[128 = 0]
[145 123 110 118 168 116 137 119 123 133 134 129 129 118 137 127 117 116
 152 135 117 137 137 110 124 112 147 128 146 130 108 131 134 134 129 143
 130 128 130 136 106 118 134 121 140 131 128 127 130 128 128 135 135 158
 130 108 133 129 120 122 128 141 117 126 127 136 148 145 123 155 136 131
  92 132 128 137] : (38)
[159 125 124 126 109 133 115 129 135 138 115 121 133 125 140 119 113 115
 222 137 141 142 150  86 131 131 120 127 130 158 116 138 126 134 104 139
 126 119 126 116 117 113 153 126 142 148 120 129 136 155 121 148 133 156
 134 252 144 124 117 114 120 129 106 132 104 127 121 167 104 148 124 116
 104 132 116 138] : (47)
[127 131 133 129 125 127 128 123 122 135 124 128 125 141 133 124 128 115
 127 116 130 120 143 125 139 142 128 124 139 148 124 128 129 132 132 139
 122 129 122 132 153 125 127 129 131 123 124 125 129 131 115 131 134 142
 135 161 129 124 132 127 134 137 124 116 136 119 126 141 126 127 127 128
 132 128 115 130] : (38)
[165 127 131 127 124 120 110 119 118 149 130 135 128 123 149 132 103  95
 249 164 162 149 156  80 121 114 128 130 138 159 124 133 135 128 123 152
 122 116 126 106  99  89 164 111 148 146 118 128 138 155 123 135 129 170
 142 252 140 131 114 116 125 133 115 125 101 131 134 180  93 165 130 128
  64 126 122 141] : (47)
[120 138 127 135  97 124 123 117 120 129 102 120 130 157 133  83 107 107
 193 130 138 108 187 117 127  88 123 129 110 192 114 144 144 133 125 159
 130 136 120 115 148 105 153 122 153 114 122 120 124 183 116 136 154 173
 143 252 151 128 112 104 128 137 100 117 129 110 137 182 104 171 125  90
 128 121  89 140] : (38)
[128 143 128 144 116 122 130 126 120 119 124 132 135 122 126 115 137 122
 157 139 142 136 152 121 116  95 158 128 122 157 125 177 133 131 127 130
 126 145 127 134 131 110 154 138 146 119 135 128 144 189 128 144 145 167
 142 161 147 135 117 103 136 126 114 128 147 123 124 154 112 147 128 111
 137 125 113 131] : (38)
[147 140 149 128 128 128 119 124 124 131 124 125 131 126  94 130 119 119
 171 131 133 142 144 109 116 111 137 137 125 145 118 137 133 127 130 129
 125 123 124 125 119 115 152 113 136 128 125 132 135 164 127 139 138 165
 139 165 144 129 120 116 131 126 112 118 122 127 123 147 112 136 119 122
 112 126 123 132] : (47)
[145 130 122 129 122 122 101 121 121 134 120 127 135 129 136 124 118 111
 206 145 152 146 144  93 122 117 129 124 129 155 119 135 129 129 127 155
 136 133 123 119 114 110 156 121 139 134 117 120 132 157 125 140 136 158
 141 235 140 132 108 111 134 129 118 130 117 134 133 166 106 156 130 122
  96 130 121 135] : (47)
[117 127 119 130 129 138 128 131 138 140 121 123 122 140 122 110 129 118
 127 120 133 119 131 120 133 129 117 127 136 142 130 126 135 129 124 146
 132 125 132 125 135 131 122 123 135 137 113 124 122 109 120 131 139 121
 141 174 120 122 120 129 127 136 126 136 119 114 133 140 132 135 127 126
 110 126 117 121] : (38)
[163 121 131 126 114 126 123 118 121 148 119 125 140 126 144 111 104  89
 203 145 138 140 144  99 138 112 137 133 144 160 121 130 124 135 122 192
 132 127 116 132 102 108 142 104 138 150 116 125 126 127 119 142 143 164
 132 187 135 104 100 113 115 140 110 125 118 112 125 159 112 166 131 118
  51 124 118 138] : (38)
[148 119 125 121 115 131 123 131 127 157 127 120 129 144 146 117 120  90
 190 138 136 131 136 102 148 118 128 129 139 146 129 126 135 128 131 171
 134 113 129 129 111 126 134 119 131 141 126 118 128 106 119 136 137 141
 129 188 130 113 109 116 122 138 113 134 123 128 127 159 121 160 140 124
  57 129 116 131] : (38)
[175 127 142 111 140 137 129 112 119 139 132 127 137 102 137 141 110 110
 187 144 136 163 129  95 117 107 156 113 146 130 120 141 121 130 133 148
 103 134 133 143  96 102 150 114 141 141 139 140 131 151 131 132 120 181
 128  90 135 128 122  99 122 134 111 119 120 140 138 148 133 169 127 130
  62 126 131 148] : (38)
[128 129 123 126 129 125 127 128 124 138 121 135 134 134 136 119 126 115
 165 130 123 129 148 107 130 119 117 130 125 145 125 129 135 133 130 153
 154 136 129 124 122 119 128 119 132 136 123 128 123 145 117 140 130 145
 136 188 136 138 122 122 130 141 141 128 138 123 124 149 117 147 135 113
 105 128 115 138] : (38)
[157 125 131 128 127 126 121 123 121 137 121 131 134 136 135 127 115 119
 186 148 139 145 136 104 122 101 157 134 138 156 131 135 130 134 126 152
 128 125 127 127 108 100 157 112 143 126 126 121 132 166 135 142 133 171
 137 147 141 133 120  99 125 127 110 126 113 140 133 163 112 161 131 123
  92 125 121 144] : (47)
[114 123 131 132 115 130 122 134 118 137 118 138 129 143 125 110 132 118
 135 111 128 115 146 124 123 110 123 130 122 150 114 129 134 131 128 145
 131 143 119 136 139 128 128 140 136 125 123 133 136 145 113 129 135 133
 134 174 131 116 121 111 126 128 125 124 146 112 130 140 112 127 129 115
 141 131 113 129] : (47)
[141 123 132 125 131 128 135 121 127 150 149 128 124 129 145 124 104 125
 151 134 128 119 132 102 129 115 141 126 132 142 125 129 135 131 133 143
 125 135 125 129 110 123 134 121 139 133 126 127 122 132 128 134 121 142
 128 131 132 135 121 122 128 136 116 127 122 122 126 137 120 147 130 121
 108 120 129 134] : (47)
[134 125 133 126 127 126 131 118 125 155 120 130 131 140 136 106 119 113
 149 141 125 123 147 113 121  99 145 128 121 153 126 136 138 131 135 167
 131 131 133 135 123 111 137 127 134 127 110 126 145 158 129 134 130 163
 125 144 139 130 112 115 119 131 114 119 138 123 118 155 122 154 126 111
 118 130 119 146] : (47)
[171 103 121 134 120 122 120 152 130 144 125 131 131 121 151 130 116 103
 222 148 149 156 135  91 125 133 119 132 139 140 122 125 119 131 119 133
 121 121 117 118 114 109 148 116 142 136 121 129 143 121 122 141 144 149
 123 237 129 132 123 121 121 125 115 129 108 137 121 148 110 146 147 127
  74 124 124 126] : (47)
[ 97 130 120 130 103 134 129 135 124 139 117 124 126 162 128  96 126 114
 124 126 131 102 164 123 131 121 109 125 114 144 109 131 137 140 125 147
 130 115 146 127 152 135 120 149 109 126 116 123 120 131 118 126 129 117
 141 222 120 119 117 135 131 148 125 132 125 111 126 134 122 133 129 122
 143 127 104 128] : (38)
[145 121 129 131 121 132 121 127 122 151 113 119 133 137 139 110 106  93
 185 149 135 138 148 105 127 113 132 133 130 154 119 128 133 141 133 155
 128 118 122 135 122 116 144 122 143 138 115 125 128 139 125 140 134 151
 131 201 122 108 112 117 126 138 115 133 120 128 127 158 112 161 132 117
  85 125 119 140] : (38)
[161 121 127 111 119 133 127 116 116 161 111 126 137 143 149 112 108  91
 214 147 142 139 154  79 134 111 131 126 127 165 115 128 136 132 139 189
 118 131 128 114 104 109 136 112 141 156 112 122 135 131 111 144 142 173
 140 235 141 120  95 106 119 131 105 127 114 127 125 179 113 179 133 116
  51 121 102 143] : (38)
